Here is a tiny trained network, its code and every weight. The questions are about switching its units off for an input and a class, where a switched-off unit gives its printed mean instead of its output.

import numpy as np


def w(rows, s, z=0):
    codes = np.array(rows[::2]) - 128.0
    scale = np.full(codes.shape[1], s)
    scale[-1] = z or s
    return codes * scale


def f(y):
    return np.maximum(y, 0)


def log_softmax(a):
    a = a - a.max(-1, keepdims=True)
    return a - np.log(np.exp(a).sum(-1, keepdims=True))


def net(x, mask):
    res = np.array(x, float).reshape(1, 5) / 4 @ E
    y = f(res @ A[0][:, :-1].T + A[0][:, -1])
    res = res + np.where(mask, y, B[0][:, -1]) @ B[0][:, :-1]
    return log_softmax(res[-1] @ U[:, :-1].T + U[:, -1])


A, B = {}, {}
E = w([
[26,168,137,199,191,158],'x0',
[175,118,113,192,98,254],'x1',
[167,102,19,188,193,84],'x2',
[175,198,167,203,113,107],'x3',
[72,178,47,122,33,111],'x4',
],0.0091)
A[0] = w([
[128,108,149,119,190,139,21],'N0',
[191,78,106,40,87,120,86],'N1',
[156,116,56,150,190,85,87],'N2',
[116,162,116,91,139,102,82],'N3',
[81,164,121,151,152,124,135],'N4',
[23,125,119,141,161,162,64],'N5',
[71,135,158,147,181,149,66],'N6',
[92,125,173,87,147,16,72],'N7',
[147,128,136,108,161,144,68],'N8',
[110,127,181,97,94,140,12],'N9',
[161,102,100,147,102,253,114],'N10',
[180,94,188,126,214,140,46],'N11',
[153,126,108,77,149,145,252],'N12',
[109,161,63,128,59,125,189],'N13',
[77,157,236,72,94,147,39],'N14',
[127,190,166,192,122,94,136],'N15',
[206,156,157,153,75,80,151],'N16',
[72,38,73,34,148,185,31],'N17',
],0.015,0.0034)
B[0] = w([
[110,135,106,143,86,105,179],'N0',
[170,159,3,157,84,162,231],'N1',
[103,108,128,240,188,76,234],'N2',
[132,176,159,132,110,116,163],'N3',
[148,101,96,121,110,164,186],'N4',
[188,134,54,117,79,138,208],'N5',
[179,146,57,125,109,181,203],'N6',
[227,219,207,154,88,117,248],'N7',
[93,134,136,123,104,103,155],'N8',
[97,141,84,191,148,90,183],'N9',
[218,210,194,173,123,69,240],'N10',
[63,53,148,81,26,100,243],'N11',
[168,68,129,103,131,136,187],'N12',
[67,45,174,103,56,69,204],'N13',
[102,64,113,205,182,68,255],'N14',
[112,101,159,91,159,227,206],'N15',
[100,108,113,122,166,250,209],'N16',
[54,111,215,112,199,255,226],'N17',
],0.019,0.012)
U = w([
[239,214,203,167,129,107,117],'0',
[149,77,73,229,248,62,179],'1',
[200,141,2,140,106,198,70],'2',
[72,104,154,103,25,94,178],'3',
[142,126,170,122,209,236,253],'4',
[222,85,139,137,176,146,143],'5',
[154,125,126,52,153,60,47],'6',
[205,95,65,52,249,105,79],'7',
],0.0091,0.0054)

Each question gives the input, the list of numbers given to net, and the class t.
The units are the neurons (one row each of A and B). Each row of codes is followed by its name. A weight is (code - 128) times the scale printed after its matrix; where a second scale follows, it is the last column's (A, B and U).
mask holds one flag per neuron, in row order. A switched-off neuron (its flag False) gives its mean, the last column of its row in B, instead of its output. The means were averaged over made-up inputs and are rounded, as every weight is.
A unit's drop is (log p(t) with every unit on - log p(t) with that unit switched off) / (log p(t) with every unit on - log p(t) with every unit switched off).
The circuit of an input: a set's keep is (log p(t) with only the set's units on - log p(t) with every unit switched off) / (log p(t) with every unit on - log p(t) with every unit switched off). Starting from the 12 units with the biggest drops (on a tie, the unit counted first), units are removed one at a time, each time the one whose removal leaves the highest keep (on an exact tie, the one counted first), for as long as the keep stays at least 0.8.
circuit, biggest first: the units of the circuit, biggest drop first
unit that matters most: the unit with the biggest drop
top k neurons: the k neurons with the biggest drops, biggest first
drop of u: that unit's drop, to one decimal
input [7,8,-5,4,-8], class 0: top 2 neurons	(N10 N13)
input [-8,-5,-5,-2,2], class 2: unit that matters most	N1
input [8,-3,7,4,-3], class 2: top 2 neurons	(N14 N6)
input [6,0,-1,-1,5], class 2: top 2 neurons	(N5 N11)
input [2,3,-2,2,6], class 3: top 2 neurons	(N13 N7)
input [-7,-7,-7,-7,7], class 0: top 4 neurons	(N7 N11 N3 N2)
input [7,5,-3,3,-7], class 2: top 4 neurons	(N6 N13 N5 N7)
input [7,-1,-8,1,4], class 1: top 2 neurons	(N14 N1)
input [-4,-2,0,0,-2], class 2: top 2 neurons	(N10 N1)
input [5,-6,-3,1,0], class 0: top 2 neurons	(N7 N1)
input [-7,-7,6,-4,-3], class 0: top 3 neurons	(N7 N14 N2)
input [-8,-3,-8,8,7], class 1: top 4 neurons	(N14 N9 N11 N13)
input [7,2,-1,8,1], class 4: top 2 neurons	(N15 N1)
input [6,-5,-6,-8,2], class 4: top 2 neurons	(N17 N1)
input [-5,1,5,-7,0], class 4: circuit, biggest first	(N17)
input [7,6,2,-1,8], class 3: top 2 neurons	(N13 N1)
input [-2,-3,-5,-8,7], class 4: top 2 neurons	(N17 N11)
input [1,-3,1,5,2], class 4: drop of N11	0.1
input [-3,2,-7,5,-5], class 1: drop of N14	0.9
input [3,-6,3,3,7], class 3: drop of N13	5.2
input [7,-1,-2,-4,-8], class 3: drop of N11	2.1
input [3,2,0,8,5], class 4: circuit, biggest first	(N15)
